Here is a tiny trained network, its code and every weight. The questions are about switching its units off for an input and a class, where a switched-off unit gives its printed mean instead of its output.

import numpy as np


def w(rows, s, z=0):
    codes = np.array(rows[::2]) - 128.0
    scale = np.full(codes.shape[1], s)
    scale[-1] = z or s
    return codes * scale


def norm(h):
    return h / np.sqrt((h * h).mean(-1, keepdims=True) + 1e-5)


def f(y):
    return y / 2 * (1 + np.tanh(0.7978845608 * (y + 0.044715 * y**3)))


def log_softmax(a):
    a = a - a.max(-1, keepdims=True)
    return a - np.log(np.exp(a).sum(-1, keepdims=True))


def net(x, mask):
    res = np.array(x, float).reshape(1, 8) / 4 @ E
    u = 0
    for l in range(2):
        y = f(norm(res) @ A[l][:, :-1].T + A[l][:, -1])
        res = res + np.where(mask[u : u + 9], y, B[l][:, -1]) @ B[l][:, :-1]
        u += 9
    return log_softmax(norm(res)[-1] @ U[:, :-1].T + U[:, -1])


A, B = {}, {}
E = w([
[93,130,194],'x0',
[231,1,179],'x1',
[117,129,148],'x2',
[129,128,125],'x3',
[122,129,139],'x4',
[208,241,138],'x5',
[119,129,145],'x6',
[124,129,134],'x7',
],0.0079)
A[0] = w([
[3,109,53,173],'0.n0',
[118,83,144,112],'0.n1',
[133,178,150,135],'0.n2',
[106,227,120,58],'0.n3',
[198,185,166,168],'0.n4',
[109,65,122,106],'0.n5',
[125,139,141,94],'0.n6',
[65,156,91,255],'0.n7',
[193,153,158,82],'0.n8',
],0.017,0.0039)
B[0] = w([
[116,118,242,248],'0.n0',
[143,122,77,149],'0.n1',
[139,111,100,153],'0.n2',
[133,140,5,190],'0.n3',
[155,121,147,191],'0.n4',
[112,109,81,164],'0.n5',
[147,128,122,124],'0.n6',
[136,182,153,212],'0.n7',
[137,113,171,162],'0.n8',
],0.026,0.011)
A[1] = w([
[112,106,145,81],'1.n0',
[99,76,163,254],'1.n1',
[174,68,149,228],'1.n2',
[98,165,176,75],'1.n3',
[26,6,39,97],'1.n4',
[138,113,124,201],'1.n5',
[79,159,89,97],'1.n6',
[105,146,17,112],'1.n7',
[157,101,76,162],'1.n8',
],0.022,0.0025)
B[1] = w([
[134,147,113,145],'1.n0',
[139,188,91,230],'1.n1',
[151,60,119,254],'1.n2',
[90,113,180,206],'1.n3',
[4,55,49,246],'1.n4',
[120,131,135,151],'1.n5',
[181,88,120,153],'1.n6',
[168,205,82,235],'1.n7',
[92,160,167,198],'1.n8',
],0.034,0.0083)
U = w([
[43,211,208,190],'0',
[188,253,63,179],'1',
[8,99,53,135],'2',
[232,60,109,1],'3',
],0.017,0.0026)

Each question gives the input, the list of numbers given to net, and the class t.
The units are the neurons (one row each of A and B). Each row of codes is followed by its name. A weight is (code - 128) times the scale printed after its matrix; where a second scale follows, it is the last column's (A, B and U).
mask holds one flag per neuron, layer by layer. A switched-off neuron (its flag False) gives its mean, the last column of its row in B, instead of its output. The means were averaged over made-up inputs and are rounded, as every weight is.
A unit's drop is (log p(t) with every unit on - log p(t) with that unit switched off) / (log p(t) with every unit on - log p(t) with every unit switched off).
most important unit: the unit with the biggest drop
k most important neurons: the k neurons with the biggest drops, biggest first
k most important neurons of layer l: the k neurons of layer l with the biggest drops, biggest first
drop when u is switched off: that unit's drop, to one decimal
input [-7,1,3,-2,2,3,-7,-3], class 3: most important unit : 0.n3
input [-8,0,-3,7,7,1,-2,4], class 1: 3 most important neurons of layer 0 : [0.n8, 0.n0, 0.n4]
input [-4,0,-7,-5,8,6,6,-1], class 1: 3 most important neurons : [0.n3, 0.n0, 1.n4]
input [4,-8,1,6,0,1,1,7], class 1: 4 most important neurons of layer 0 : [0.n3, 0.n8, 0.n2, 0.n4]
input [-7,0,-5,4,8,-8,-4,2], class 0: 2 most important neurons : [0.n0, 0.n3]
input [-6,-1,4,-3,8,5,4,-5], class 1: 2 most important neurons : [0.n0, 0.n3]
input [1,3,3,-5,0,1,3,7], class 3: 2 most important neurons : [0.n3, 1.n4]
input [3,-1,8,-6,4,8,1,4], class 1: 2 most important neurons : [0.n3, 0.n0]
input [5,8,5,-4,-5,2,1,-4], class 3: 2 most important neurons : [1.n4, 0.n3]
input [5,-7,-3,-3,1,1,5,3], class 1: 3 most important neurons of layer 0 : [0.n3, 0.n8, 0.n2]
input [-8,-4,1,-7,3,0,5,-4], class 0: drop when 1.n4 is switched off : 0.2
input [-7,1,1,1,8,5,2,-4], class 3: drop when 1.n4 is switched off : 0.1
input [-8,-7,0,-7,-1,-3,-6,8], class 0: drop when 0.n0 is switched off : 0.9
input [-1,0,-6,-2,-1,-4,7,6], class 0: drop when 0.n0 is switched off : 1.1
input [-1,-4,4,4,-6,-1,7,-4], class 0: most important neuron of layer 0 : [0.n0]
